Below is a small trained network, with its code and all its weights. Each question gives an input and a class and asks what happens when units are switched off, that is, made to give their printed mean instead of their output.

import numpy as np


def w(rows, s, z=0):
    codes = np.array(rows[::2]) - 128.0
    scale = np.full(codes.shape[1], s)
    scale[-1] = z or s
    return codes * scale


def f(y):
    return y / 2 * (1 + np.tanh(0.7978845608 * (y + 0.044715 * y**3)))


def log_softmax(a):
    a = a - a.max(-1, keepdims=True)
    return a - np.log(np.exp(a).sum(-1, keepdims=True))


def net(x, mask):
    res = np.array(x, float).reshape(1, 3) / 4 @ E
    y = f(res @ A[0][:, :-1].T + A[0][:, -1])
    res = res + np.where(mask, y, B[0][:, -1]) @ B[0][:, :-1]
    return log_softmax(res[-1] @ U[:, :-1].T + U[:, -1])


A, B = {}, {}
E = w([
[212,88,222],'x0',
[231,177,57],'x1',
[138,2,76],'x2',
],0.0071)
A[0] = w([
[131,215,167,92],'n0',
[65,150,42,126],'n1',
[185,110,207,130],'n2',
[136,201,155,89],'n3',
[122,222,174,138],'n4',
[51,112,234,99],'n5',
[125,2,40,122],'n6',
[157,119,177,106],'n7',
[28,182,39,106],'n8',
[10,94,200,103],'n9',
[54,157,45,106],'n10',
[106,212,163,106],'n11',
[160,144,102,100],'n12',
[126,131,134,254],'n13',
[125,153,99,115],'n14',
[143,124,114,74],'n15',
[175,155,104,96],'n16',
[130,58,101,117],'n17',
[145,80,134,146],'n18',
[186,108,209,122],'n19',
[192,92,61,103],'n20',
[181,186,102,91],'n21',
[108,152,90,89],'n22',
[97,78,138,83],'n23',
[131,103,118,64],'n24',
[139,86,76,79],'n25',
[155,112,168,188],'n26',
[83,244,153,123],'n27',
[127,105,173,106],'n28',
[32,95,214,97],'n29',
[130,128,124,250],'n30',
[220,79,203,112],'n31',
[184,119,204,105],'n32',
[247,195,65,101],'n33',
[184,170,71,96],'n34',
[70,146,49,149],'n35',
[237,169,77,107],'n36',
],0.011,0.0073)
B[0] = w([
[71,163,73,180],'n0',
[191,165,103,213],'n1',
[175,176,94,192],'n2',
[86,149,85,161],'n3',
[56,182,107,216],'n4',
[126,63,86,205],'n5',
[3,205,57,241],'n6',
[145,153,100,142],'n7',
[205,159,81,238],'n8',
[136,42,101,220],'n9',
[191,157,75,207],'n10',
[74,163,90,184],'n11',
[129,112,113,136],'n12',
[149,107,238,254],'n13',
[135,129,125,140],'n14',
[119,129,92,109],'n15',
[125,103,104,148],'n16',
[84,151,115,163],'n17',
[118,154,134,159],'n18',
[174,180,81,190],'n19',
[93,104,85,180],'n20',
[115,97,100,172],'n21',
[142,139,103,134],'n22',
[107,122,81,135],'n23',
[112,139,88,108],'n24',
[101,145,79,139],'n25',
[153,143,170,191],'n26',
[61,169,96,229],'n27',
[139,131,96,136],'n28',
[134,53,96,208],'n29',
[146,108,249,250],'n30',
[171,193,50,209],'n31',
[164,176,71,175],'n32',
[134,35,129,251],'n33',
[137,84,112,183],'n34',
[185,158,134,218],'n35',
[131,56,117,226],'n36',
],0.039,0.006)
U = w([
[226,157,89,133],'0',
[132,6,79,165],'1',
[47,153,101,124],'2',
[160,128,202,255],'3',
[146,105,122,89],'4',
[124,106,129,82],'5',
[141,106,125,90],'6',
[135,104,127,92],'7',
],0.012,0.0084)

Each question gives the input, the list of numbers given to net, and the class t.
The units are the neurons (one row each of A and B). Each row of codes is followed by its name. A weight is (code - 128) times the scale printed after its matrix; where a second scale follows, it is the last column's (A, B and U).
mask holds one flag per neuron, in row order. A switched-off neuron (its flag False) gives its mean, the last column of its row in B, instead of its output. The means were averaged over made-up inputs and are rounded, as every weight is.
A unit's drop is (log p(t) with every unit on - log p(t) with that unit switched off) / (log p(t) with every unit on - log p(t) with every unit switched off).
The circuit of an input: a set's keep is (log p(t) with only the set's units on - log p(t) with every unit switched off) / (log p(t) with every unit on - log p(t) with every unit switched off). Starting from the 12 units with the biggest drops (on a tie, the unit counted first), units are removed one at a time, each time the one whose removal leaves the highest keep (on an exact tie, the one counted first), for as long as the keep stays at least 0.8.
units of the circuit, in order: the units of the circuit, biggest drop first
unit that matters most: the unit with the biggest drop
k most important neurons: the k neurons with the biggest drops, biggest first
drop when u is switched off: that unit's drop, to one decimal
input [8,-7,2], class 0: unit that matters most : n31
input [7,8,5], class 1: 4 most important neurons : [n33, n36, n20, n8]
input [-8,2,8], class 0: 2 most important neurons : [n8, n1]
input [-8,-8,-7], class 0: 4 most important neurons : [n8, n10, n1, n35]
input [-2,4,-4], class 1: 2 most important neurons : [n6, n33]
input [-1,4,4], class 1: 4 most important neurons : [n4, n27, n11, n0]
input [1,-4,-2], class 1: 2 most important neurons : [n5, n9]
input [8,-8,4], class 0: 4 most important neurons : [n31, n19, n2, n32]
input [-8,-1,8], class 0: 4 most important neurons : [n8, n1, n10, n35]
input [3,0,-3], class 3: 2 most important neurons : [n6, n8]
input [0,-3,-3], class 3: 3 most important neurons : [n6, n33, n36]
input [6,-3,7], class 2: 2 most important neurons : [n6, n8]
input [-1,-3,4], class 2: 2 most important neurons : [n6, n33]
input [-8,-7,0], class 0: units of the circuit, in order : [n8]
input [3,-6,-7], class 2: 4 most important neurons : [n4, n27, n33, n11]
input [1,8,7], class 1: 2 most important neurons : [n33, n36]
input [-2,0,6], class 2: drop when n6 is switched off : 0.3
input [-3,3,2], class 3: drop when n31 is switched off : 0.2
input [-1,-3,6], class 2: drop when n6 is switched off : 0.3
input [3,5,-2], class 1: drop when n27 is switched off : 0.0
input [6,6,-8], class 2: units of the circuit, in order : [n4]
